Each row has a class, written as a number after it.
[  97  305 -352  468 -665  -77   20 -298  -22  -26 -843  292  -68 -312
    7 -206   91 -185 -185 -124   36  134 -268 -262 -224 -195   95  -32
 -122 -270 -288  -53  168 -245   85]
3
[  50 -348  333 -158 -132 -323  -83  248 -139   95  221  133   38 -266
  -39  123  271    7 -296 -398  173 -507  119  -38   50  -28   71  135
  -71 -294   -8   19  312 -126  -21]
3
[  87  267 -154  478   56 -437  221    9 -127  189 -353   81  103  161
  270  256  263  -61 -242   60  245  513  242 -369  125  106  184 -350
  198 -436 -329   18   76 -184  352]
7
[ -55  359   15  320  -35 -464  270   54 -123  307 -434   45  143   36
  294  235  143   63 -164  -83  161  513  148 -315   76  125  261 -350
  113 -391 -376  125   45 -197  481]
4
[ -23 -164  157  -45 -213 -319  -34  110 -216   69  175 -109    6 -230
   44  155  254   -2 -299 -344  194 -341   59  -50 -115  160  -13  -20
  -51 -289  -18 -202   15  -74   -1]
8
[-142 -103   56 -104  186  -46  -84 -226   79 -377   16 -185  173 -108
 -216 -345 -137  127  -16 -133  624 -165 -127 -168 -216  333 -130  230
  -33  179  385 -529  -91   96  277]
2
[  45  204 -376  364 -748 -161 -202 -327  -27 -216 -866  313 -120 -234
   62  -82  179 -250 -297 -105  -23  135 -162 -215 -356 -120  149  -52
 -208 -197 -121  -13  356 -297   75]
1
[  30  384   40  348  -38 -435  262   12 -199  307 -368    5  160   44
  252  268  113  104 -197  -93  266  504  161 -401   91  107  129 -369
  195 -453 -336  125 -105 -183  384]
5
[  46  -97 -294   16  215   57   49  226  207 -171  373  -63  213 -174
    8    5   48 -386    9  -68  147   42   -6  475  102  -40  183 -222
 -122  373  -84 -177  218  155  241]
2
[  65  285   14  363  136 -296  213  118 -129  234 -422   43   29  154
  349  218  288 -110  -86   -2  407  482  333 -346   14   78  290 -319
  357 -420 -245  123 -105 -153  376]
2
[ 110   16 -387  210  372  112  211  239  141  -14  379  -51  400 -197
  159  154  -14 -366    8  -19 -195  180   24  429  335  -55  325 -555
 -174  448 -341  -40  197   86  204]
4
[  23  241  -35  347  131 -396  212   66 -208  231 -420   82   62  147
  435  222  258    2 -116    5  320  494  324 -273  -13  144  287 -367
  246 -510 -218   83   19 -172  438]
7
[  85 -304  403 -201  -51 -249 -103  254 -166   97  285   48   46 -216
   -6  134  217    0 -351 -384  113 -514   97   61   15   25   17   73
  -66 -236   61    7  255 -106  -52]
7
[  36 -335  335 -263  -40 -270  -99  196 -107   11  281   49    3 -248
  -38   96  231   -8 -304 -394  138 -551  108   64  -87   33   82  140
 -127 -207   86  -21  281 -112  -42]
2
[  33  -68 -283   90  212   43  122  216  195 -145  415  -46  247 -159
    6   19   24 -358   -5  -22   97   97   -7  458  176  -31  206 -279
 -130  367 -124 -180  233  163  233]
0
[-113 -148   60 -144  114 -142  -52 -199   43 -383   91 -157  262 -168
 -182 -341 -123  175  -94 -182  617 -168  -91 -144 -202  339 -130  234
  -79  201  390 -504   12   92  288]
0
[ 160    3 -352  196  399   93  189  243  138   22  454   10  426 -235
   88  182  -18 -339 -148  -66 -156   90   44  413  305 -102  295 -512
 -214  413 -322  -27  256   74  193]
2
[-100  -48   99 -119   69  -15    2 -139   92 -214 -169 -188  151 -268
 -170 -289  -90   94   87 -264  755 -133 -209 -226 -199  229 -176  218
   70   40   73 -520 -140  -37  358]
1
[  49 -347  371 -237 -123 -293  -94  207 -123   65  327   47  -40 -223
  -22  177  194    4 -311 -370  133 -571  128   37  -13  -11   65  169
  -78 -246   56  -16  292  -98  -95]
0
[ 105  -12 -382  220  353   65  222  280  131   35  468  -48  371 -200
  127  170   46 -337  -24  -22 -215  165   42  439  312  -80  288 -516
 -198  392 -343  -27  265   78  164]
4
[ 129 -297  201 -148 -181 -263 -156  246 -308  -42   84   58  130 -207
   -2  117  185   71 -276 -417  216 -393  230  150  -17   36  -25  -41
   38 -138   33  -48   -3  -41 -231]
4
[ -41  149 -307  412 -573  -59  -67 -192   25  -86 -840  323   44 -378
  -35 -169  244 -270 -491 -272   -7   36 -110 -286 -306  -53  202 -104
 -167 -314 -308   62  250 -388  107]
5
[   0  234 -175  464   68 -476  200  -35 -129  155 -341   75   93  150
  250  233  311  -71 -197  -12  268  473  308 -393  -17  146  223 -306
  198 -397 -267  -10  -56 -154  328]
2
[  77  -83 -288  114  111   34  141  211  135  -87  424  -51  334 -217
   79   76   87 -377    2  -31  144  107   -1  414  180  -54  143 -333
  -85  280 -147 -187  210  125  219]
8
[  50  220 -271  486 -520  -27   -2 -240   -4  -97 -802  251   27 -361
  -54 -214  208 -305 -485 -222   95   82 -144 -413 -270  -50  205 -108
 -150 -368 -281   14  245 -369  126]
8
[  35  233  -93  456   58 -483  229   13 -108  247 -367   95  150  104
  238  230  235  -24 -227  -24  287  475  263 -457  103  106  137 -307
  233 -436 -320   66  -21 -173  336]
5
[-240 -390   67 -333  260 -193  -84 -131  132 -471 -172 -119   50 -132
 -196 -330   26   69  115 -252  695 -292  115 -116 -213  370  258  382
   81  -25  269 -520  -75   81  465]
4
[-238 -293  101 -366  283  -10   -4 -201  115 -461 -182 -240  145  -90
 -271 -362 -105   59  144 -177  748 -206   73 -230 -159  414  232  317
  105  -59  303 -499 -247  129  473]
8
[ 122  -32 -247   44  120  112  131  241  142 -131  398  -89  246 -202
   12   16   30 -374   68    8  100   93  -92  506  188 -102  133 -309
 -106  397 -113 -152  179  161  150]
2
[ 204   96 -289  167  307  147  203  253  122   68  513  -35  349 -192
  -89   86  -25 -207    1   -4 -172  185 -186  481  307 -123   36 -484
 -261  418 -445 -143  198  195   95]
3
[ 179   67 -281  165  310  152  267  228  157  135  464    1  393 -185
  -23  138  -53 -220  -34   26 -263  198 -158  474  333  -94   71 -453
 -284  363 -480 -112  226  175  128]
0
[-195 -295   72 -299  278 -122  -11 -170   89 -446 -109 -158   72  -65
 -191 -309  -23   44  114 -202  711 -273  112 -148 -197  348  235  320
  109  -90  328 -522  -87  101  468]
7
[  72    2 -305   87  105  128  111  209  174  -77  357  -45  280 -169
    5   29   41 -334   31  -21  196  117  -66  399  205  -91  124 -309
 -143  329 -221 -143  229  158  238]
3
[  55  243 -128  426   12 -449  259   16 -157  232 -355   82  152  140
  271  293  272   -8 -196   15  257  492  302 -395  128   77  177 -333
  205 -405 -367   65  -45 -159  288]
0
[  -4 -201  184 -108 -131 -377  -87  178 -235   73  177  -96   16 -202
   36  158  328   52 -304 -379   40 -313  115    9  -88  176   53  -27
 -116 -233  -17  -91   71  -85   -5]
4
[  44 -316  426 -179  -79 -280  -53  256  -87   97  312   31   12 -228
  -26  163  201   17 -301 -358  143 -524   54   35   59  -12   19  126
  -55 -270   35  -17  295  -88  -31]
7
[-259 -371  -67 -390  237 -166  -90 -212  118 -457 -167  -82  170  -70
 -248 -303  -52   97  104 -216  553 -245   94 -115 -180  356  224  381
   -9   58  331 -467  -95  130  461]
6
[ 129  286 -274  375 -641   23   85 -295   17 -115 -862  233   -4 -374
   60 -204    6 -142 -114 -136  204  125 -248 -239 -257 -104   84  -96
  -12 -244 -284 -104    6 -212   70]
1
[ 118  304 -271  396 -644   87   73 -273   22  -65 -875  266   45 -366
    8 -224  -23 -141 -117  -96  138  103 -245 -289 -243 -192   59  -66
   12 -202 -225  -63   31 -214   41]
8
[  17  288   51  357  154 -355  242   96 -131  216 -439    8  -24  143
  382  162  263  -70 -112   14  429  497  310 -374   15   91  293 -270
  363 -436 -218  102  -40 -178  444]
0
[-108  -30  130  -54  113  -26  114  -82   45 -179 -143 -177  260 -243
 -164 -328 -100  162  128 -236  860  -77 -181 -277  -81  276 -132  167
  103  -21   81 -516 -169  -25  376]
3
[-231 -368   23 -377  258 -181  -54 -184  142 -446 -175 -132  129 -108
 -246 -321  -45   77  102 -264  732 -282  102 -180 -223  307  189  368
  130   23  260 -486 -196  132  417]
6
[  -6  249 -251  443 -501   32  -22 -199   49  -79 -829  291    1 -329
  -85 -266  165 -227 -423 -247   72   17 -165 -362 -314 -102  110 -126
  -86 -283 -357   21  170 -355   12]
3
[  89  305 -337  417 -657   64   61 -266  -50  -81 -878  223   -3 -333
   59 -217    6 -189 -116  -85  110  128 -243 -231 -275 -145   49 -117
  -14 -237 -214 -110   45 -227   23]
8
[-144 -136  -30 -129  159 -111  -86 -161   86 -343   30 -169  270 -180
 -179 -308 -144  140  -96 -191  590 -143  -99 -135 -224  330 -157  152
  -60  236  296 -498   -6   89  305]
5
[  64  200 -330  314 -663 -140 -166 -306  -74 -277 -713  207 -100 -227
   59 -116  204 -172 -224 -135   19  108 -114 -131 -403  -21  208  -50
 -137 -219   12  -66  177 -276   54]
7
[  50 -388  314 -211  -96 -344 -112  240 -135  -14  281   70   23 -249
    9  129  278   28 -251 -388  147 -504  159   21   -6   68   70  120
  -64 -260   79  -22  288 -119  -47]
4
[ -13  152 -301  441 -533  -46  -57 -206   40 -114 -846  275  -20 -354
  -55 -194  214 -279 -427 -276   49    1 -122 -348 -323  -84  140  -55
 -100 -313 -294    9  195 -340   46]
5
[ 194 -372  142 -223 -281 -408 -231  161 -356  -78   89  147   81 -241
   40  191  185   26 -319 -432  200 -415  244  192  -50  -19    4   11
  -26 -192   51  -53  135  -42 -158]
1
[  15  278 -104  462   82 -383  223   33 -114  266 -448   91   89  161
  268  253  232 -128 -221    1  232  480  292 -456  115   67  177 -385
  286 -386 -414   97  -65 -170  323]
1
[  82  192 -208  385    5 -448  177  -22 -188  197 -321   14  139  108
  246  275  289  -74 -229   20  245  471  308 -388  114   63  207 -288
  163 -407 -275   51    7 -170  336]
8
[-116 -119  -56 -132  127 -117  -65 -249   15 -387   45 -160  280 -147
 -162 -326 -123  174  -30 -176  623 -118 -119 -154 -222  338 -136  187
  -87  214  385 -502  -44   82  289]
6
[  60  261 -137  416   46 -400  268    7 -115  226 -302   51  157  164
  214  255  204  -27 -230   48  261  488  236 -402  146  107  151 -327
  175 -423 -365   55   32 -149  339]
7
[ 176   47 -248  162  312  128  216  296  164   56  466  -36  304 -219
  -66  103   40 -185   21  -30 -113  182 -139  471  253  -81   93 -435
 -228  382 -477 -131  178  186  115]
4
[ -15  335   20  306   18 -439  208    6 -152  311 -413   71   74   64
  277  285  112   56 -207  -89  255  479  199 -373   57  105  217 -341
  165 -432 -410  142  -46 -197  448]
1
[ 101 -118 -322   70  155    0   85  231  178 -180  372   35  301 -199
   70   50   87 -375    2  -70  190   52   23  482  106  -37  172 -295
 -123  367 -125 -211  266  159  210]
2
[ 138  -61 -359  197  384   36  201  226  134  -23  422   87  475 -267
  136  159  -31 -335  -31  -67 -152  128   12  469  284  -72  309 -512
 -220  448 -303  -83  256  101  222]
2
[  70 -382  378 -238 -100 -363  -76  210 -143   22  292   63   38 -249
  -29  140  238   31 -314 -384  180 -498  170    2  -15   34   98  155
  -43 -276   81  -23  258  -85  -34]
0
[ 170   39 -298  139  299  149  206  210  139   38  505  -54  319 -188
  -11  129   28 -278  -19   26 -245  187 -145  478  288  -82   73 -476
 -268  382 -412 -109  223  158  119]
1
[-145 -128   63 -138  160  -45  -59 -260   28 -379   93 -226  206 -123
 -156 -343 -175  154  -14 -151  703 -183  -97 -199 -255  347 -179  243
   -6  133  405 -551  -60   73  263]
8
[ 177    4 -257  262  386   43  275  274  121   10  378   -2  400 -213
  140  149    6 -337  -79  -69  -21  136   70  356  350  -94  285 -497
  -76  321 -327  -78  194   93  181]
0
[  73 -102 -297    1  113    6   81  233  182 -126  426  -52  334 -201
   42   64   59 -369  -50  -41  131   62  -11  437  173  -50  115 -336
 -156  364 -116 -127  307  142  223]
5
[ 120  271 -405  330 -619   21   24 -290   -3 -164 -830  220  -26 -298
   24 -175   29 -183 -132  -68  114  164 -238 -166 -235  -83  161 -110
 -101 -244 -258  -86   90 -225  136]
7
[  74  306 -405  386 -650  -34    2 -313  -18 -121 -782  258 -114 -294
   26 -221   45 -196 -147 -104  139  101 -224 -203 -318 -102  145  -63
  -49 -199 -254 -133   84 -236   91]
3
[ 184  175 -208  168  276  183  312  206  161  100  465  -81  408 -222
   -9   82  -32 -211   55    9 -128  241 -225  421  280  -97   15 -483
 -202  392 -397 -127  161  152  170]
5
[  90  216 -203  353  -16 -436  215   44 -131  171 -365   44  165   82
  237  238  261  -72 -286   -4  284  468  240 -348  147   84  135 -328
  140 -347 -371   80   66 -148  340]
5
[  54  204 -265  472 -483   19   -6 -227    7 -140 -853  282    4 -393
  -62 -245  150 -246 -453 -253   47   67 -188 -368 -278  -54  118 -135
 -102 -263 -388   16  134 -345   32]
1
[ -19 -222  168  -92 -146 -381 -102  179 -178   17  167  -92  -18 -234
    9  107  276  -81 -362 -389  213 -414  103  -39 -141  148   15  -23
  -41 -227   30 -202   80  -60    7]
8
[-131   17   40  -58   82  -71   56 -101   76 -220 -120 -187  209 -238
 -108 -292  -38  101  110 -237  733  -60 -157 -161 -228  305 -117  128
   81   40  186 -552 -129  -31  402]
5
[ 142  139 -253  189  277  154  272  241  113  141  439  -36  306 -142
  -17  161   19 -214   19    6 -139  225 -164  411  266 -124   73 -460
 -194  299 -440 -101  181  172  148]
6
